Below are the code and all the weights of a small trained network. Each question names an input and a target symbol and asks about switching units off, where a switched-off unit gives its printed mean instead of its output.

import numpy as np


def w(rows, s, z=0):
    codes = np.array(rows[::2]) - 128.0
    scale = np.full(codes.shape[1], s)
    scale[-1] = z or s
    return codes * scale


def f(y):
    return y / 2 * (1 + np.tanh(0.7978845608 * (y + 0.044715 * y**3)))


def softmax(a):
    e = np.exp(a - a.max(-1, keepdims=True))
    return e / e.sum(-1, keepdims=True)


def log_softmax(a):
    a = a - a.max(-1, keepdims=True)
    return a - np.log(np.exp(a).sum(-1, keepdims=True))


def net(x, mask):
    ids = ['βγδεηλξπτψ'.index(c) for c in x.split()]
    T = len(ids)
    res = E[ids] + P[:T]
    r = res
    for j in range(2):
        rows = slice(3 * j, 3 * j + 3)
        q, k, v = (r @ M[0][rows].T for M in (Q, K, V))
        z = softmax(np.where(np.tri(T) > 0, q @ k.T / 3**0.5, -1e9)) @ v
        o = O[0][rows]
        res = res + np.where(mask[j], z, o[:, -1]) @ o[:, :-1]
    y = f(res @ A[0][:, :-1].T + A[0][:, -1])
    res = res + np.where(mask[2:26], y, B[0][:, -1]) @ B[0][:, :-1]
    return log_softmax(res[-1] @ U[:, :-1].T + U[:, -1])


Q, K, V, O, A, B = {}, {}, {}, {}, {}, {}
E = w([
[61,183,99],'β',
[120,193,94],'γ',
[234,185,152],'δ',
[83,181,106],'ε',
[146,60,116],'η',
[161,32,154],'λ',
[96,182,107],'ξ',
[69,178,91],'π',
[101,2,50],'τ',
[89,179,97],'ψ',
],0.014)
P = w([
[92,95,90],'0',
[137,144,163],'1',
[189,190,70],'2',
[105,70,128],'3',
[135,128,176],'4',
[142,167,9],'5',
[106,93,156],'6',
[129,127,185],'7',
],0.013)
Q[0] = w([
[146,62,133],'head 0',
[166,202,90],'head 0',
[114,163,121],'head 0',
[154,251,72],'head 1',
[109,118,79],'head 1',
[163,97,123],'head 1',
],0.019)
K[0] = w([
[152,123,124],'head 0',
[136,100,219],'head 0',
[115,128,131],'head 0',
[150,160,6],'head 1',
[133,60,74],'head 1',
[166,119,135],'head 1',
],0.021)
V[0] = w([
[45,170,183],'head 0',
[46,156,64],'head 0',
[180,22,174],'head 0',
[110,188,126],'head 1',
[192,104,165],'head 1',
[38,130,254],'head 1',
],0.0078)
O[0] = w([
[73,196,147,39],'head 0',
[101,104,47,205],'head 0',
[186,24,212,136],'head 0',
[129,74,74,57],'head 1',
[178,177,193,116],'head 1',
[168,2,192,3],'head 1',
],0.0088,0.0051)
A[0] = w([
[107,145,169,113],'neuron 0',
[48,85,166,127],'neuron 1',
[103,153,140,107],'neuron 2',
[114,127,171,163],'neuron 3',
[134,123,114,85],'neuron 4',
[83,139,128,95],'neuron 5',
[128,222,158,58],'neuron 6',
[160,109,87,64],'neuron 7',
[143,127,147,127],'neuron 8',
[103,173,82,93],'neuron 9',
[102,132,165,177],'neuron 10',
[5,69,189,109],'neuron 11',
[121,138,113,185],'neuron 12',
[135,139,152,118],'neuron 13',
[103,142,113,73],'neuron 14',
[131,134,104,138],'neuron 15',
[151,127,131,183],'neuron 16',
[110,174,135,170],'neuron 17',
[173,170,85,253],'neuron 18',
[113,63,99,143],'neuron 19',
[97,101,125,108],'neuron 20',
[122,135,112,141],'neuron 21',
[132,132,156,168],'neuron 22',
[174,150,169,117],'neuron 23',
],0.017,0.0047)
B[0] = w([
[117,150,160,124],'neuron 0',
[122,184,95,165],'neuron 1',
[134,122,125,140],'neuron 2',
[116,157,122,131],'neuron 3',
[117,125,142,133],'neuron 4',
[143,113,124,160],'neuron 5',
[122,106,170,177],'neuron 6',
[100,96,179,169],'neuron 7',
[131,141,139,130],'neuron 8',
[128,110,150,249],'neuron 9',
[91,148,140,128],'neuron 10',
[119,251,79,180],'neuron 11',
[145,129,121,174],'neuron 12',
[101,128,138,124],'neuron 13',
[147,133,134,161],'neuron 14',
[138,133,137,167],'neuron 15',
[137,141,131,143],'neuron 16',
[98,104,119,176],'neuron 17',
[152,159,90,237],'neuron 18',
[126,96,177,233],'neuron 19',
[90,118,121,156],'neuron 20',
[141,131,131,160],'neuron 21',
[127,154,134,130],'neuron 22',
[108,93,109,148],'neuron 23',
],0.032,0.011)
U = w([
[90,160,153,27],'β',
[192,72,160,220],'γ',
[239,156,166,181],'δ',
[94,113,122,91],'ε',
[146,74,248,254],'η',
[158,232,254,15],'λ',
[87,82,107,151],'ξ',
[93,114,130,4],'π',
[25,122,187,74],'τ',
[93,92,126,47],'ψ',
],0.0077,0.0035)

Each question gives the input, a string of symbols that net reads in full, and the target symbol t.
The units are the heads (3 rows each of Q, K, V and O) and the neurons (one row each of A and B). Each row of codes is followed by its name. A weight is (code - 128) times the scale printed after its matrix; where a second scale follows, it is the last column's (O, A, B and U).
mask holds one flag per unit, heads first, then neurons. A switched-off unit (its flag False) gives its mean, the last column of its rows in O or B, instead of its output. The means were averaged over made-up inputs and are rounded, as every weight is.
A unit's drop is (log p(t) with every unit on - log p(t) with that unit switched off) / (log p(t) with every unit on - log p(t) with every unit switched off).
The circuit of an input: a set's keep is (log p(t) with only the set's units on - log p(t) with every unit switched off) / (log p(t) with every unit on - log p(t) with every unit switched off). Starting from the 12 units with the biggest drops (on a tie, the unit counted first), units are removed one at a time, each time the one whose removal leaves the highest keep (on an exact tie, the one counted first), for as long as the keep stays at least 0.8.
circuit, biggest first: the units of the circuit, biggest drop first
unit that matters most: the unit with the biggest drop
top k neurons: the k neurons with the biggest drops, biggest first
which heads matter: for each layer, one digit per head in row order, 1 if its drop is at least 0.15 and else 0, layers parted by /
input τ λ ε, target δ: which heads matter : 01
input β β γ δ δ η, target δ: circuit, biggest first : neuron 18; head 1
input λ ψ ε τ λ β, target δ: which heads matter : 00
input β δ λ λ γ τ π β, target η: which heads matter : 11
input τ τ λ β ε β, target γ: unit that matters most : neuron 9
input λ τ λ γ λ π, target δ: which heads matter : 00
input δ λ π, target δ: which heads matter : 01
input η δ τ ε ε τ, target γ: which heads matter : 01
input λ β β β, target β: circuit, biggest first : neuron 11; neuron 19; head 0
input τ τ δ δ λ τ β β, target η: circuit, biggest first : head 1; neuron 6; neuron 11
input τ β λ β τ λ τ, target λ: circuit, biggest first : neuron 11; head 1
input ε λ β β τ τ, target γ: top 4 neurons : neuron 18; neuron 11; neuron 9; neuron 7
input τ β τ γ γ, target η: circuit, biggest first : neuron 6; neuron 11
input τ η π β λ β, target γ: top 2 neurons : neuron 11; neuron 1
input τ τ ε, target δ: which heads matter : 00
input τ τ τ δ ψ, target η: which heads matter : 01
input π ξ τ π τ, target η: circuit, biggest first : neuron 19
input β δ δ τ ε λ, target δ: circuit, biggest first : neuron 18; neuron 17
input δ η δ β, target β: which heads matter : 01
input β τ τ τ η, target η: top 2 neurons : neuron 18; neuron 11
